Below is a small trained network, with its code and all its weights. Each question gives an input and a target symbol and asks what happens when units are switched off, that is, made to give their printed mean instead of their output.

import numpy as np


def w(rows, s, z=0):
    codes = np.array(rows[::2]) - 128.0
    scale = np.full(codes.shape[1], s)
    scale[-1] = z or s
    return codes * scale


def f(y):
    return np.maximum(y, 0)


def softmax(a):
    e = np.exp(a - a.max(-1, keepdims=True))
    return e / e.sum(-1, keepdims=True)


def log_softmax(a):
    a = a - a.max(-1, keepdims=True)
    return a - np.log(np.exp(a).sum(-1, keepdims=True))


def net(x, mask):
    ids = ['ΠΣβγδεημτφψ'.index(c) for c in x.split()]
    T = len(ids)
    res = E[ids] + P[:T]
    u = 0
    for l in range(2):
        r = res
        for j in range(2):
            rows = slice(4 * j, 4 * j + 4)
            q, k, v = (r @ M[l][rows].T for M in (Q, K, V))
            z = softmax(np.where(np.tri(T) > 0, q @ k.T / 4**0.5, -1e9)) @ v
            o = O[l][rows]
            res = res + np.where(mask[u + j], z, o[:, -1]) @ o[:, :-1]
        u += 2
        y = f(res @ A[l][:, :-1].T + A[l][:, -1])
        res = res + np.where(mask[u : u + 4], y, B[l][:, -1]) @ B[l][:, :-1]
        u += 4
    return log_softmax(res[-1] @ U[:, :-1].T + U[:, -1])


Q, K, V, O, A, B = {}, {}, {}, {}, {}, {}
E = w([
[151,71,152,123,145,122,210,122,44,183],'Π',
[120,218,149,144,43,55,70,112,154,213],'Σ',
[194,146,142,84,193,110,61,50,139,148],'β',
[182,177,202,131,125,154,136,151,161,114],'γ',
[28,94,118,171,168,135,91,240,188,106],'δ',
[125,177,126,69,149,95,137,202,84,229],'ε',
[88,167,145,176,106,84,117,37,74,112],'η',
[114,127,164,148,201,160,152,164,70,119],'μ',
[207,103,46,166,70,226,50,135,81,100],'τ',
[80,56,127,105,128,122,124,85,255,194],'φ',
[64,120,100,108,209,140,171,59,26,122],'ψ',
],0.0096)
P = w([
[130,142,155,103,109,98,186,132,120,53],'0',
[162,155,63,175,153,80,197,138,138,187],'1',
[146,101,211,116,94,95,34,161,81,143],'2',
[88,162,140,87,124,189,164,83,137,95],'3',
[144,139,82,192,189,116,135,142,158,172],'4',
[135,86,212,107,101,153,9,140,85,154],'5',
[83,142,123,89,113,209,154,81,145,103],'6',
[129,110,90,211,197,139,129,151,178,146],'7',
[136,55,215,103,110,177,1,133,88,160],'8',
[92,135,120,83,106,200,159,88,145,102],'9',
[124,120,109,203,201,118,130,166,171,132],'10',
],0.0091)
Q[0] = w([
[126,184,80,151,4,82,164,39,176,86],'0.h1',
[31,113,119,75,104,152,139,26,66,53],'0.h1',
[173,186,216,109,118,150,79,127,146,156],'0.h1',
[178,121,97,53,159,162,189,83,96,136],'0.h1',
[213,127,14,159,81,30,167,200,138,120],'0.h2',
[137,78,228,98,90,147,8,129,102,130],'0.h2',
[141,50,202,100,62,226,1,126,13,141],'0.h2',
[137,211,56,122,124,182,187,99,151,131],'0.h2',
],0.0088)
K[0] = w([
[141,247,110,186,59,36,156,1,158,133],'0.h1',
[43,104,68,152,137,91,121,39,70,121],'0.h1',
[105,124,183,78,75,178,82,117,158,152],'0.h1',
[133,137,95,40,161,179,167,71,76,147],'0.h1',
[189,165,127,153,77,26,148,128,94,105],'0.h2',
[110,32,83,134,101,180,74,148,202,135],'0.h2',
[117,50,40,137,95,213,76,138,154,124],'0.h2',
[185,223,172,99,159,150,156,77,40,140],'0.h2',
],0.0091)
V[0] = w([
[81,134,137,105,115,134,158,84,75,76],'0.h1',
[150,143,145,163,89,112,179,121,140,81],'0.h1',
[180,116,67,186,193,137,164,180,155,150],'0.h1',
[188,126,154,167,112,142,78,112,109,162],'0.h1',
[119,91,118,105,114,60,152,96,149,179],'0.h2',
[112,193,136,169,151,154,105,184,94,104],'0.h2',
[203,158,105,135,117,181,136,151,49,117],'0.h2',
[253,163,95,114,79,170,85,71,96,102],'0.h2',
],0.0081)
O[0] = w([
[32,144,168,129,141,194,175,88,82,41,159],'0.h1',
[180,173,157,157,82,192,221,104,145,112,107],'0.h1',
[202,72,40,96,158,158,180,164,157,216,4],'0.h1',
[133,104,145,201,133,58,122,172,167,136,246],'0.h1',
[103,14,114,97,80,111,139,101,117,182,54],'0.h2',
[115,254,139,164,177,99,104,192,136,132,199],'0.h2',
[158,254,136,79,126,114,153,205,78,41,184],'0.h2',
[186,218,117,71,95,85,113,108,119,11,152],'0.h2',
],0.0064,0.0017)
A[0] = w([
[100,153,113,254,238,80,168,137,140,151,250],'0.n1',
[85,153,253,144,119,151,166,149,126,108,173],'0.n2',
[147,97,53,123,128,125,159,119,131,238,118],'0.n3',
[111,85,16,165,218,157,180,175,117,191,147],'0.n4',
],0.0055,0.0025)
B[0] = w([
[130,151,48,215,255,86,154,116,161,126,254],'0.n1',
[66,90,215,101,129,153,138,174,117,122,242],'0.n2',
[104,110,137,139,118,95,137,118,160,12,178],'0.n3',
[164,180,168,130,45,42,41,49,147,124,203],'0.n4',
],0.0068,0.0052)
Q[1] = w([
[208,133,104,192,107,94,41,132,3,146],'1.h1',
[105,150,105,143,149,226,148,138,75,66],'1.h1',
[103,136,111,139,151,37,118,85,127,137],'1.h1',
[85,164,58,133,184,176,215,102,164,87],'1.h1',
[120,113,45,126,148,106,126,139,112,132],'1.h2',
[72,158,50,126,126,189,145,77,194,95],'1.h2',
[129,148,192,131,136,75,100,194,71,104],'1.h2',
[81,129,178,84,136,108,122,178,61,95],'1.h2',
],0.0071)
K[1] = w([
[184,249,34,160,151,43,106,139,36,3],'1.h1',
[66,153,227,48,166,159,103,200,66,71],'1.h1',
[102,98,86,173,188,85,134,32,116,148],'1.h1',
[31,101,224,102,172,97,121,102,146,130],'1.h1',
[115,98,163,104,109,127,234,132,77,132],'1.h2',
[31,133,180,67,164,89,164,115,180,160],'1.h2',
[162,91,110,163,80,195,50,177,94,121],'1.h2',
[100,117,113,142,116,223,49,136,83,89],'1.h2',
],0.0064)
V[1] = w([
[83,164,18,181,206,94,253,71,166,201],'1.h1',
[182,114,158,158,185,153,103,173,128,180],'1.h1',
[156,120,69,92,139,123,142,100,146,56],'1.h1',
[116,159,163,145,107,61,110,143,38,84],'1.h1',
[133,139,133,176,153,74,86,172,164,168],'1.h2',
[209,168,130,159,92,115,100,43,107,105],'1.h2',
[185,138,44,92,123,148,153,109,99,143],'1.h2',
[148,115,27,212,200,178,154,72,114,101],'1.h2',
],0.005)
O[1] = w([
[163,157,3,99,39,144,84,123,149,95,230],'1.h1',
[166,145,189,116,65,138,160,118,125,131,112],'1.h1',
[133,90,92,126,163,179,73,128,204,156,141],'1.h1',
[95,64,131,134,130,93,120,129,58,175,226],'1.h1',
[150,112,152,161,125,63,133,176,122,144,170],'1.h2',
[215,140,125,127,93,115,117,53,95,117,180],'1.h2',
[160,139,113,81,172,165,104,120,62,146,1],'1.h2',
[139,67,131,131,254,140,106,78,51,94,92],'1.h2',
],0.0058,0.0035)
A[1] = w([
[168,133,97,135,117,86,71,136,169,229,170],'1.n1',
[109,65,146,33,55,185,162,115,55,208,254],'1.n2',
[141,163,148,74,147,200,245,189,99,124,122],'1.n3',
[182,139,140,102,86,109,94,255,132,158,19],'1.n4',
],0.0075,0.0035)
B[1] = w([
[121,110,91,153,126,204,203,44,13,109,254],'1.n1',
[168,33,90,53,73,87,107,215,131,101,189],'1.n2',
[201,132,108,175,77,228,130,126,83,237,197],'1.n3',
[71,96,130,50,237,255,185,95,217,139,174],'1.n4',
],0.0066,0.0071)
U = w([
[176,40,132,131,76,124,128,147,77,156,77],'Π',
[112,197,143,139,11,26,52,160,147,145,104],'Σ',
[172,139,203,20,201,63,76,74,112,110,182],'β',
[141,164,186,145,59,179,148,76,143,203,71],'γ',
[88,110,117,178,208,46,143,249,189,81,186],'δ',
[116,161,85,60,99,88,108,223,119,202,199],'ε',
[60,123,161,121,109,96,179,115,81,76,45],'η',
[109,112,124,221,212,176,129,92,88,242,149],'μ',
[207,178,60,125,77,159,141,74,101,46,196],'τ',
[113,112,133,76,133,176,152,132,253,63,115],'φ',
[69,116,85,50,179,208,159,111,96,121,2],'ψ',
],0.006,0.0035)

Each question gives the input, a string of symbols that net reads in full, and the target symbol t.
The units are the heads (4 rows each of Q, K, V and O) and the neurons (one row each of A and B). Each row of codes is followed by its name. A weight is (code - 128) times the scale printed after its matrix; where a second scale follows, it is the last column's (O, A, B and U).
mask holds one flag per unit, layer by layer, with each layer's heads first. A switched-off unit (its flag False) gives its mean, the last column of its rows in O or B, instead of its output. The means were averaged over made-up inputs and are rounded, as every weight is.
A unit's drop is (log p(t) with every unit on - log p(t) with that unit switched off) / (log p(t) with every unit on - log p(t) with every unit switched off).
top k neurons: the k neurons with the biggest drops, biggest first
top k neurons in layer l: the k neurons of layer l with the biggest drops, biggest first
heads that matter: for each layer, one digit per head in row order, 1 if its drop is at least 0.15 and else 0, layers parted by /
input Σ Π γ, target φ: heads that matter => 10 / 01
input φ Π η Σ μ γ γ γ ε, target Π: heads that matter => 01 / 00
input γ τ μ, target β: heads that matter => 01 / 01
input ε ε μ η Π γ μ Σ, target τ: heads that matter => 10 / 10
input γ τ β φ ε, target τ: top 3 neurons in layer 0 => [0.n2; 0.n4; 0.n1]
input γ μ γ γ Σ μ Π ψ, target τ: heads that matter => 10 / 10
input γ φ Π μ ψ, target τ: heads that matter => 00 / 10
input η μ η ε Π γ γ γ ε γ γ, target δ: heads that matter => 00 / 00
input φ μ φ γ β γ γ ε γ ε η, target τ: top 2 neurons in layer 0 => [0.n2; 0.n1]
input η γ Σ η μ φ Σ μ ε τ η, target δ: top 2 neurons in layer 0 => [0.n4; 0.n1]
input φ η η γ, target γ: top 2 neurons => [1.n3; 0.n1]
input ψ φ τ Π η η, target β: heads that matter => 01 / 10
input γ μ Σ, target γ: top 3 neurons => [1.n4; 1.n1; 0.n1]
input τ γ η ε φ γ γ μ γ, target Π: top 2 neurons => [1.n2; 0.n1]
input γ γ τ Σ τ η ψ ψ ε ε μ, target τ: top 4 neurons => [0.n4; 0.n1; 1.n1; 0.n2]
input ψ η η ε δ, target τ: top neuron => [0.n4]
input γ τ Σ ψ τ γ φ γ γ η, target η: top 2 neurons in layer 0 => [0.n2; 0.n1]
input μ γ Σ η φ β γ η β, target Π: top neuron in layer 1 => [1.n2]
input φ β γ μ η η μ Π, target τ: top 2 neurons in layer 0 => [0.n4; 0.n2]
input γ μ ε τ φ η γ μ δ, target μ: heads that matter => 01 / 00
input ε γ η γ Π φ φ γ μ, target Π: top 2 neurons => [1.n2; 0.n1]
input γ β η δ γ γ γ η η, target μ: heads that matter => 01 / 00
input τ ε Π μ δ γ γ, target γ: top 2 neurons in layer 1 => [1.n3; 1.n2]
input μ τ ε, target β: heads that matter => 01 / 01
input γ γ τ Π, target Π: top 4 neurons => [1.n2; 0.n1; 1.n3; 0.n2]
input μ ε η γ γ η, target Σ: top 2 neurons in layer 1 => [1.n1; 1.n4]
input τ η Σ η γ, target τ: top 2 neurons => [0.n1; 0.n2]
input β β β η γ Σ γ η ε, target ψ: top 3 neurons => [1.n4; 1.n1; 0.n1]
